Below are the code and all the weights of a small trained network. Each question names an input and a class and asks about switching units off, where a switched-off unit gives its printed mean instead of its output.

import numpy as np


def w(rows, s, z=0):
    codes = np.array(rows[::2]) - 128.0
    scale = np.full(codes.shape[1], s)
    scale[-1] = z or s
    return codes * scale


def norm(h):
    return h / np.sqrt((h * h).mean(-1, keepdims=True) + 1e-5)


def f(y):
    return np.maximum(y, 0)


def log_softmax(a):
    a = a - a.max(-1, keepdims=True)
    return a - np.log(np.exp(a).sum(-1, keepdims=True))


def net(x, mask):
    res = np.array(x, float).reshape(1, 2) / 4 @ E
    u = 0
    for l in range(2):
        y = f(norm(res) @ A[l][:, :-1].T + A[l][:, -1])
        res = res + np.where(mask[u : u + 5], y, B[l][:, -1]) @ B[l][:, :-1]
        u += 5
    return log_softmax(norm(res)[-1] @ U[:, :-1].T + U[:, -1])


A, B = {}, {}
E = w([
[61,254,207,148],'x0',
[83,228,81,177],'x1',
],0.0017)
A[0] = w([
[113,140,17,210,7],'0.n0',
[92,84,168,116,42],'0.n1',
[183,170,27,177,39],'0.n2',
[143,54,102,138,84],'0.n3',
[79,135,1,183,2],'0.n4',
],0.0047,0.002)
B[0] = w([
[216,136,34,131,241],'0.n0',
[89,120,55,119,163],'0.n1',
[179,168,123,132,232],'0.n2',
[164,80,164,154,251],'0.n3',
[246,148,23,253,245],'0.n4',
],0.0066,0.0016)
A[1] = w([
[113,63,152,109,187],'1.n0',
[184,182,2,179,47],'1.n1',
[112,181,69,199,2],'1.n2',
[113,50,151,60,123],'1.n3',
[172,17,107,116,41],'1.n4',
],0.0084,0.0033)
B[1] = w([
[148,152,98,188,214],'1.n0',
[50,118,81,18,255],'1.n1',
[119,54,229,60,189],'1.n2',
[51,20,68,188,218],'1.n3',
[226,226,254,89,238],'1.n4',
],0.0042,0.0049)
U = w([
[166,133,127,129,105],'0',
[102,115,119,138,2],'1',
[227,64,212,202,176],'2',
[41,45,132,218,163],'3',
[202,133,3,83,157],'4',
[40,196,242,114,179],'5',
[44,141,108,11,144],'6',
[101,129,112,144,45],'7',
],0.013,0.0069)

Each question gives the input, the list of numbers given to net, and the class t.
The units are the neurons (one row each of A and B). Each row of codes is followed by its name. A weight is (code - 128) times the scale printed after its matrix; where a second scale follows, it is the last column's (A, B and U).
mask holds one flag per neuron, layer by layer. A switched-off neuron (its flag False) gives its mean, the last column of its row in B, instead of its output. The means were averaged over made-up inputs and are rounded, as every weight is.
A unit's drop is (log p(t) with every unit on - log p(t) with that unit switched off) / (log p(t) with every unit on - log p(t) with every unit switched off).
The circuit of an input: a set's keep is (log p(t) with only the set's units on - log p(t) with every unit switched off) / (log p(t) with every unit on - log p(t) with every unit switched off). Starting from all 10 units, units are removed one at a time, each time the one whose removal leaves the highest keep (on an exact tie, the one counted first), for as long as the keep stays at least 0.8.
units of the circuit, in order: the units of the circuit, biggest drop first
k most important neurons: the k neurons with the biggest drops, biggest first
top k neurons in layer l: the k neurons of layer l with the biggest drops, biggest first
drop of u: that unit's drop, to one decimal
input [2,-2], class 3: top 2 neurons in layer 0 : 0.n2, 0.n0
input [-2,0], class 2: most important neuron : 0.n3
input [1,-1], class 3: top 2 neurons in layer 0 : 0.n0, 0.n2
input [3,-2], class 5: top 2 neurons in layer 1 : 1.n3, 1.n1
input [1,-2], class 3: top 2 neurons in layer 0 : 0.n0, 0.n4
input [5,-3], class 5: 2 most important neurons : 1.n3, 1.n1
input [4,8], class 6: 3 most important neurons : 1.n1, 1.n4, 1.n2
input [5,-5], class 3: 2 most important neurons : 0.n4, 1.n4
input [4,6], class 6: top 2 neurons in layer 1 : 1.n1, 1.n4
input [8,-8], class 3: top 2 neurons in layer 0 : 0.n4, 0.n2
input [4,1], class 5: 2 most important neurons : 0.n4, 0.n0
input [7,-8], class 3: 3 most important neurons : 0.n4, 1.n4, 1.n1
input [3,5], class 6: 2 most important neurons : 1.n1, 1.n4
input [6,8], class 6: units of the circuit, in order : 1.n1
input [4,-1], class 5: 3 most important neurons : 1.n3, 0.n4, 1.n1
input [-3,0], class 2: top 3 neurons in layer 0 : 0.n3, 0.n4, 0.n0
input [2,8], class 6: 2 most important neurons : 1.n1, 1.n2
input [5,8], class 6: 2 most important neurons : 1.n1, 1.n4
input [3,3], class 5: top 2 neurons in layer 1 : 1.n1, 1.n3
input [2,2], class 5: units of the circuit, in order : 0.n0
input [-2,-3], class 2: drop of 1.n4 : 0.4
input [-4,-4], class 2: drop of 1.n4 : 0.4
input [-7,-1], class 2: drop of 1.n4 : 0.2
